Below are the code and all the weights of a small trained network. Each question names an input and a target symbol and asks about switching units off, where a switched-off unit gives its printed mean instead of its output.

import numpy as np


def w(rows, s, z=0):
    codes = np.array(rows[::2]) - 128.0
    scale = np.full(codes.shape[1], s)
    scale[-1] = z or s
    return codes * scale


def norm(h):
    return h / np.sqrt((h * h).mean(-1, keepdims=True) + 1e-5)


def softmax(a):
    e = np.exp(a - a.max(-1, keepdims=True))
    return e / e.sum(-1, keepdims=True)


def log_softmax(a):
    a = a - a.max(-1, keepdims=True)
    return a - np.log(np.exp(a).sum(-1, keepdims=True))


def net(x, mask):
    ids = ['αεηθμσφω'.index(c) for c in x.split()]
    T = len(ids)
    res = E[ids] + P[:T]
    u = 0
    for l in range(3):
        r = norm(res)
        for j in range(2):
            rows = slice(3 * j, 3 * j + 3)
            q, k, v = (r @ M[l][rows].T for M in (Q, K, V))
            z = softmax(np.where(np.tri(T) > 0, q @ k.T / 3**0.5, -1e9)) @ v
            o = O[l][rows]
            res = res + np.where(mask[u + j], z, o[:, -1]) @ o[:, :-1]
        u += 2
    return log_softmax(norm(res)[-1] @ U[:, :-1].T + U[:, -1])


Q, K, V, O = {}, {}, {}, {}
E = w([
[134,120,159],'α',
[115,110,168],'ε',
[134,171,187],'η',
[157,59,181],'θ',
[141,83,174],'μ',
[117,79,158],'σ',
[95,64,206],'φ',
[255,156,218],'ω',
],0.0077)
P = w([
[122,165,114],'0',
[123,6,180],'1',
[89,117,99],'2',
[146,133,215],'3',
[94,115,97],'4',
[150,121,201],'5',
[93,118,92],'6',
[143,108,218],'7',
[101,169,87],'8',
],0.021)
Q[0] = w([
[221,174,136],'L0H1',
[164,167,119],'L0H1',
[160,134,75],'L0H1',
[13,200,90],'L0H2',
[129,7,1],'L0H2',
[126,231,178],'L0H2',
],0.0089)
K[0] = w([
[77,118,163],'L0H1',
[68,146,193],'L0H1',
[24,83,117],'L0H1',
[144,121,57],'L0H2',
[118,10,182],'L0H2',
[176,209,116],'L0H2',
],0.012)
V[0] = w([
[220,162,123],'L0H1',
[19,127,159],'L0H1',
[100,211,30],'L0H1',
[85,61,140],'L0H2',
[124,197,215],'L0H2',
[151,111,2],'L0H2',
],0.0081)
O[0] = w([
[197,254,144,96],'L0H1',
[38,77,107,199],'L0H1',
[198,73,38,24],'L0H1',
[125,211,97,166],'L0H2',
[83,78,124,210],'L0H2',
[156,87,128,1],'L0H2',
],0.0074,0.0044)
Q[1] = w([
[116,106,125],'L1H1',
[123,163,144],'L1H1',
[136,90,189],'L1H1',
[29,185,72],'L1H2',
[147,75,5],'L1H2',
[177,81,90],'L1H2',
],0.019)
K[1] = w([
[125,145,138],'L1H1',
[115,127,167],'L1H1',
[129,118,101],'L1H1',
[153,140,2],'L1H2',
[98,85,125],'L1H2',
[117,106,154],'L1H2',
],0.018)
V[1] = w([
[156,86,168],'L1H1',
[70,62,155],'L1H1',
[104,78,154],'L1H1',
[95,167,106],'L1H2',
[228,145,171],'L1H2',
[167,8,98],'L1H2',
],0.011)
O[1] = w([
[94,55,254,137],'L1H1',
[120,189,172,254],'L1H1',
[160,105,100,201],'L1H1',
[40,98,33,137],'L1H2',
[184,106,116,52],'L1H2',
[136,232,128,111],'L1H2',
],0.0073,0.0058)
Q[2] = w([
[7,150,154],'L2H1',
[171,131,157],'L2H1',
[254,162,89],'L2H1',
[147,106,151],'L2H2',
[180,134,114],'L2H2',
[179,111,147],'L2H2',
],0.018)
K[2] = w([
[208,152,7],'L2H1',
[229,151,247],'L2H1',
[33,111,213],'L2H1',
[89,137,147],'L2H2',
[73,22,217],'L2H2',
[56,101,186],'L2H2',
],0.012)
V[2] = w([
[232,80,195],'L2H1',
[118,183,42],'L2H1',
[65,207,224],'L2H1',
[8,128,94],'L2H2',
[127,118,163],'L2H2',
[167,154,36],'L2H2',
],0.012)
O[2] = w([
[61,137,139,34],'L2H1',
[180,2,102,152],'L2H1',
[146,184,36,200],'L2H1',
[255,71,155,254],'L2H2',
[156,77,37,137],'L2H2',
[159,192,247,64],'L2H2',
],0.0073,0.0066)
U = w([
[152,187,187,8],'α',
[204,138,78,4],'ε',
[152,33,160,131],'η',
[106,93,104,84],'θ',
[164,192,74,235],'μ',
[187,139,109,86],'σ',
[145,52,7,12],'φ',
[110,118,113,198],'ω',
],0.018,0.0027)

Each question gives the input, a string of symbols that net reads in full, and the target symbol t.
The units are the heads (3 rows each of Q, K, V and O). Each row of codes is followed by its name. A weight is (code - 128) times the scale printed after its matrix; where a second scale follows, it is the last column's (O and U).
mask holds one flag per head, layer by layer. A switched-off head (its flag False) gives its mean, the last column of its rows in O, instead of its output. The means were averaged over made-up inputs and are rounded, as every weight is.
A unit's drop is (log p(t) with every unit on - log p(t) with that unit switched off) / (log p(t) with every unit on - log p(t) with every unit switched off).
The circuit of an input: a set's keep is (log p(t) with only the set's units on - log p(t) with every unit switched off) / (log p(t) with every unit on - log p(t) with every unit switched off). Starting from all 6 units, units are removed one at a time, each time the one whose removal leaves the highest keep (on an exact tie, the one counted first), for as long as the keep stays at least 0.8.
circuit, biggest first: the units of the circuit, biggest drop first
most important unit: the unit with the biggest drop
which heads matter: for each layer, one digit per head in row order, 1 if its drop is at least 0.15 and else 0, layers parted by /
input θ θ μ η η φ φ η η, target θ: most important unit => L1H2
input ω φ η φ α η η, target ω: circuit, biggest first => (L0H1, L2H2, L1H2)
input μ η φ η ω, target μ: circuit, biggest first => (L1H2, L0H2, L0H1)
input ε φ φ φ ω ω φ ω θ, target ε: which heads matter => 11 / 01 / 11
input φ φ φ φ ω μ, target α: which heads matter => 10 / 00 / 10
input ω α θ σ θ, target ω: circuit, biggest first => (L0H1, L2H2)
input μ ω φ μ μ η σ, target μ: circuit, biggest first => (L0H2, L1H2, L0H1)
input ω σ η θ φ, target ω: circuit, biggest first => (L0H1, L2H2, L2H1, L1H2)
input θ ω θ φ μ, target θ: circuit, biggest first => (L1H2, L0H1, L0H2, L2H1)
input θ φ φ μ θ, target θ: which heads matter => 11 / 01 / 10
input α μ η, target α: circuit, biggest first => (L0H1, L2H2)
input ω ω μ μ σ σ ω, target ω: circuit, biggest first => (L0H1, L2H2)
input η ω μ ω φ, target η: circuit, biggest first => (L0H1, L2H1, L2H2)
input θ η μ ω φ μ, target α: circuit, biggest first => (L2H1)
input α μ φ θ η φ μ θ φ, target α: which heads matter => 11 / 01 / 01
input μ μ θ, target μ: circuit, biggest first => (L0H2, L1H2, L0H1)
input η φ η φ μ η ω ε ε, target η: which heads matter => 10 / 00 / 10
input η φ θ σ η η φ φ σ, target η: which heads matter => 10 / 00 / 10
input θ σ η φ α σ φ φ μ, target θ: circuit, biggest first => (L1H2, L0H1, L2H1)
input μ ω η η φ α ω ε, target α: most important unit => L2H1
input ω φ μ ω ω φ φ, target ω: which heads matter => 11 / 01 / 01
input ω η α ω φ μ μ, target ω: which heads matter => 10 / 00 / 11
input ε φ φ η, target η: which heads matter => 10 / 00 / 00
input φ φ ω θ, target α: which heads matter => 00 / 00 / 10
